Below are the code and all the weights of a small trained network. Each question names an input and a target symbol and asks about switching units off, where a switched-off unit gives its printed mean instead of its output.

import numpy as np


def w(rows, s, z=0):
    codes = np.array(rows[::2]) - 128.0
    scale = np.full(codes.shape[1], s)
    scale[-1] = z or s
    return codes * scale


def softmax(a):
    e = np.exp(a - a.max(-1, keepdims=True))
    return e / e.sum(-1, keepdims=True)


def log_softmax(a):
    a = a - a.max(-1, keepdims=True)
    return a - np.log(np.exp(a).sum(-1, keepdims=True))


def net(x, mask):
    ids = ['γδηθσω'.index(c) for c in x.split()]
    T = len(ids)
    res = E[ids] + P[:T]
    u = 0
    for l in range(3):
        r = res
        for j in range(3):
            rows = slice(3 * j, 3 * j + 3)
            q, k, v = (r @ M[l][rows].T for M in (Q, K, V))
            z = softmax(np.where(np.tri(T) > 0, q @ k.T / 3**0.5, -1e9)) @ v
            o = O[l][rows]
            res = res + np.where(mask[u + j], z, o[:, -1]) @ o[:, :-1]
        u += 3
    return log_softmax(res[-1] @ U[:, :-1].T + U[:, -1])


Q, K, V, O = {}, {}, {}, {}
E = w([
[153,157,114,122,152,170,221,131],'γ',
[78,138,146,139,133,151,168,96],'δ',
[93,127,85,234,139,112,157,124],'η',
[152,104,73,109,63,134,76,134],'θ',
[127,138,198,120,55,223,119,168],'σ',
[178,114,79,156,150,196,87,8],'ω',
],0.014)
P = w([
[167,120,172,92,105,65,122,94],'0',
[157,46,185,148,149,82,124,132],'1',
[204,193,183,158,59,58,118,87],'2',
[112,52,102,144,136,163,205,109],'3',
[120,91,123,124,219,141,83,143],'4',
[170,154,111,206,84,142,181,76],'5',
[79,72,54,167,131,240,202,115],'6',
[96,123,77,142,254,207,70,148],'7',
[131,188,48,229,78,222,183,78],'8',
],0.0098)
Q[0] = w([
[125,145,154,73,85,38,155,58],'L0H0',
[94,80,132,84,254,62,132,201],'L0H0',
[139,153,103,158,92,190,247,64],'L0H0',
[99,23,118,96,143,201,101,171],'L0H1',
[143,99,128,144,195,203,137,103],'L0H1',
[83,125,206,123,220,75,15,149],'L0H1',
[86,143,136,31,151,27,37,183],'L0H2',
[77,101,156,141,91,146,164,187],'L0H2',
[119,74,104,130,188,122,235,114],'L0H2',
],0.04)
K[0] = w([
[164,92,217,167,101,121,121,133],'L0H0',
[130,166,154,153,200,59,99,212],'L0H0',
[114,167,142,181,142,247,144,122],'L0H0',
[129,64,140,119,79,157,132,194],'L0H1',
[136,167,92,108,89,197,131,186],'L0H1',
[157,124,197,77,52,68,110,149],'L0H1',
[161,134,187,133,123,3,178,127],'L0H2',
[124,159,138,184,101,164,157,131],'L0H2',
[72,49,96,133,141,165,177,146],'L0H2',
],0.05)
V[0] = w([
[156,123,38,214,97,131,73,212],'L0H0',
[98,133,204,200,127,171,143,123],'L0H0',
[113,192,137,134,81,64,164,35],'L0H0',
[214,90,101,86,117,143,96,58],'L0H1',
[185,141,116,57,123,53,204,190],'L0H1',
[115,178,119,81,100,153,103,190],'L0H1',
[166,252,157,102,140,182,205,199],'L0H2',
[187,148,124,144,146,135,33,118],'L0H2',
[130,141,60,154,81,129,102,137],'L0H2',
],0.022)
O[0] = w([
[181,105,76,159,99,113,45,51,75],'L0H0',
[95,187,51,111,111,201,148,92,254],'L0H0',
[45,146,127,202,99,119,129,192,117],'L0H0',
[96,156,111,8,72,87,53,130,162],'L0H1',
[173,165,30,155,75,126,217,129,69],'L0H1',
[130,149,163,191,26,200,144,125,40],'L0H1',
[189,13,76,11,148,155,84,188,226],'L0H2',
[59,89,103,97,164,108,188,80,5],'L0H2',
[82,147,79,175,161,71,141,125,116],'L0H2',
],0.012,0.01)
Q[1] = w([
[162,159,75,178,107,3,93,26],'L1H0',
[123,123,129,58,110,123,89,130],'L1H0',
[113,134,95,234,91,109,149,105],'L1H0',
[107,107,184,94,121,174,137,161],'L1H1',
[145,157,164,64,121,185,201,224],'L1H1',
[188,50,125,109,97,131,89,156],'L1H1',
[183,53,97,101,108,208,92,203],'L1H2',
[113,122,130,211,85,87,166,97],'L1H2',
[171,63,162,68,185,128,109,195],'L1H2',
],0.046)
K[1] = w([
[82,154,105,188,23,17,195,21],'L1H0',
[193,92,130,119,139,163,91,107],'L1H0',
[135,155,170,181,151,54,177,180],'L1H0',
[114,149,156,121,119,203,90,200],'L1H1',
[92,185,243,50,207,239,79,177],'L1H1',
[209,88,103,106,102,79,12,111],'L1H1',
[95,186,123,141,136,126,254,136],'L1H2',
[144,178,112,90,191,209,92,98],'L1H2',
[2,199,78,98,48,129,212,199],'L1H2',
],0.036)
V[1] = w([
[8,134,113,57,147,183,172,44],'L1H0',
[91,88,74,148,107,123,152,126],'L1H0',
[63,96,89,208,58,118,96,199],'L1H0',
[56,63,200,170,206,179,135,48],'L1H1',
[213,80,173,103,183,80,217,92],'L1H1',
[162,227,55,45,216,145,194,61],'L1H1',
[200,180,123,96,255,159,145,107],'L1H2',
[122,156,161,107,162,122,157,139],'L1H2',
[118,80,53,101,164,154,108,132],'L1H2',
],0.0048)
O[1] = w([
[77,150,89,199,125,159,159,91,120],'L1H0',
[87,75,127,99,140,141,109,110,85],'L1H0',
[200,49,101,153,154,147,166,137,1],'L1H0',
[124,201,173,191,111,21,244,126,38],'L1H1',
[142,114,201,88,144,142,153,46,116],'L1H1',
[88,172,149,161,134,222,101,3,209],'L1H1',
[68,114,81,153,152,150,50,89,118],'L1H2',
[88,132,134,122,138,125,120,164,176],'L1H2',
[105,124,127,133,146,158,102,47,106],'L1H2',
],0.0032,0.0086)
Q[2] = w([
[87,180,121,161,63,101,155,88],'L2H0',
[151,163,83,159,141,52,125,230],'L2H0',
[186,92,166,81,208,216,43,106],'L2H0',
[118,116,134,224,127,103,97,157],'L2H1',
[127,24,166,41,79,215,110,225],'L2H1',
[228,17,144,121,74,117,148,97],'L2H1',
[43,162,166,214,196,64,97,133],'L2H2',
[108,157,95,96,179,86,133,97],'L2H2',
[167,128,101,2,134,124,133,168],'L2H2',
],0.043)
K[2] = w([
[123,75,90,84,158,96,92,158],'L2H0',
[69,170,154,53,80,119,74,113],'L2H0',
[130,157,119,189,129,161,245,134],'L2H0',
[153,102,132,106,119,91,137,195],'L2H1',
[82,111,55,226,155,184,150,110],'L2H1',
[234,79,111,150,86,153,210,87],'L2H1',
[255,115,119,106,172,177,129,127],'L2H2',
[153,113,98,134,165,131,171,91],'L2H2',
[44,149,81,151,148,24,163,109],'L2H2',
],0.046)
V[2] = w([
[58,94,128,155,105,90,136,169],'L2H0',
[112,160,144,116,148,159,64,147],'L2H0',
[102,145,125,169,193,170,123,150],'L2H0',
[204,115,129,146,4,168,177,77],'L2H1',
[156,130,156,129,58,119,136,141],'L2H1',
[66,79,119,174,164,134,106,188],'L2H1',
[135,171,153,145,131,151,116,160],'L2H2',
[54,175,135,166,98,132,133,80],'L2H2',
[102,108,130,85,140,101,105,125],'L2H2',
],0.0047)
O[2] = w([
[104,158,142,118,153,128,148,125,146],'L2H0',
[110,129,152,119,109,121,156,133,147],'L2H0',
[138,132,143,147,121,94,145,133,171],'L2H0',
[2,207,124,142,159,124,143,151,2],'L2H1',
[111,135,118,130,142,141,102,121,74],'L2H1',
[184,112,122,136,117,125,123,128,131],'L2H1',
[167,139,130,123,142,141,99,125,154],'L2H2',
[120,172,140,152,113,118,192,98,136],'L2H2',
[103,145,130,171,110,90,194,124,167],'L2H2',
],0.0073,0.0087)
U = w([
[213,130,33,38,245,124,254,92,172],'γ',
[195,122,248,165,207,140,164,174,168],'δ',
[185,133,85,161,204,100,205,97,198],'η',
[220,203,110,161,46,102,107,143,137],'θ',
[203,224,201,99,48,211,143,104,4],'σ',
[189,146,160,53,137,70,153,76,46],'ω',
],0.0029,0.0031)

Each question gives the input, a string of symbols that net reads in full, and the target symbol t.
The units are the heads (3 rows each of Q, K, V and O). Each row of codes is followed by its name. A weight is (code - 128) times the scale printed after its matrix; where a second scale follows, it is the last column's (O and U).
mask holds one flag per head, layer by layer. A switched-off head (its flag False) gives its mean, the last column of its rows in O, instead of its output. The means were averaged over made-up inputs and are rounded, as every weight is.
A unit's drop is (log p(t) with every unit on - log p(t) with that unit switched off) / (log p(t) with every unit on - log p(t) with every unit switched off).
The circuit of an input: a set's keep is (log p(t) with only the set's units on - log p(t) with every unit switched off) / (log p(t) with every unit on - log p(t) with every unit switched off). Starting from all 9 units, units are removed one at a time, each time the one whose removal leaves the highest keep (on an exact tie, the one counted first), for as long as the keep stays at least 0.8.
circuit, biggest first: the units of the circuit, biggest drop first
unit that matters most: the unit with the biggest drop
which heads matter: for each layer, one digit per head in row order, 1 if its drop is at least 0.15 and else 0, layers parted by /
drop of u: that unit's drop, to one decimal
input ω σ ω ω σ, target η: circuit, biggest first => (L0H2)
input γ γ γ γ γ σ σ σ θ, target γ: which heads matter => 001 / 000 / 000
input η δ γ, target δ: circuit, biggest first => (L0H0; L0H1)
input δ δ γ, target θ: circuit, biggest first => (L0H1; L0H0)
input δ γ σ γ σ γ η δ γ, target δ: which heads matter => 010 / 000 / 000
input γ γ σ γ γ η η, target η: circuit, biggest first => (L0H1; L0H0; L0H2)
input η γ θ, target η: circuit, biggest first => (L0H2; L0H1; L0H0)
input σ δ ω, target ω: which heads matter => 011 / 000 / 000
input σ σ η, target γ: circuit, biggest first => (L0H1; L0H0)
input θ ω ω γ γ η ω γ σ, target ω: which heads matter => 010 / 000 / 000
input γ γ δ θ, target θ: which heads matter => 011 / 000 / 000
input ω γ δ ω γ γ η θ, target ω: which heads matter => 110 / 000 / 000
input θ η δ, target η: which heads matter => 001 / 000 / 000
input θ θ γ, target η: unit that matters most => L0H2
input ω γ δ ω η θ, target ω: which heads matter => 010 / 000 / 000
input σ σ σ σ σ σ δ γ γ, target θ: which heads matter => 111 / 000 / 000
input δ θ γ γ σ, target δ: which heads matter => 110 / 000 / 000
input η γ σ σ δ, target σ: which heads matter => 110 / 000 / 000
input γ γ γ, target σ: which heads matter => 111 / 010 / 000
input γ η η, target δ: circuit, biggest first => (L0H0)
input γ ω σ ω η, target θ: circuit, biggest first => (L0H0; L0H1)
input γ γ γ σ, target σ: circuit, biggest first => (L0H1; L0H0)
input γ δ ω η η σ γ γ θ, target η: drop of L1H2 => 0.1
input γ σ ω η σ, target η: drop of L0H0 => 0.3
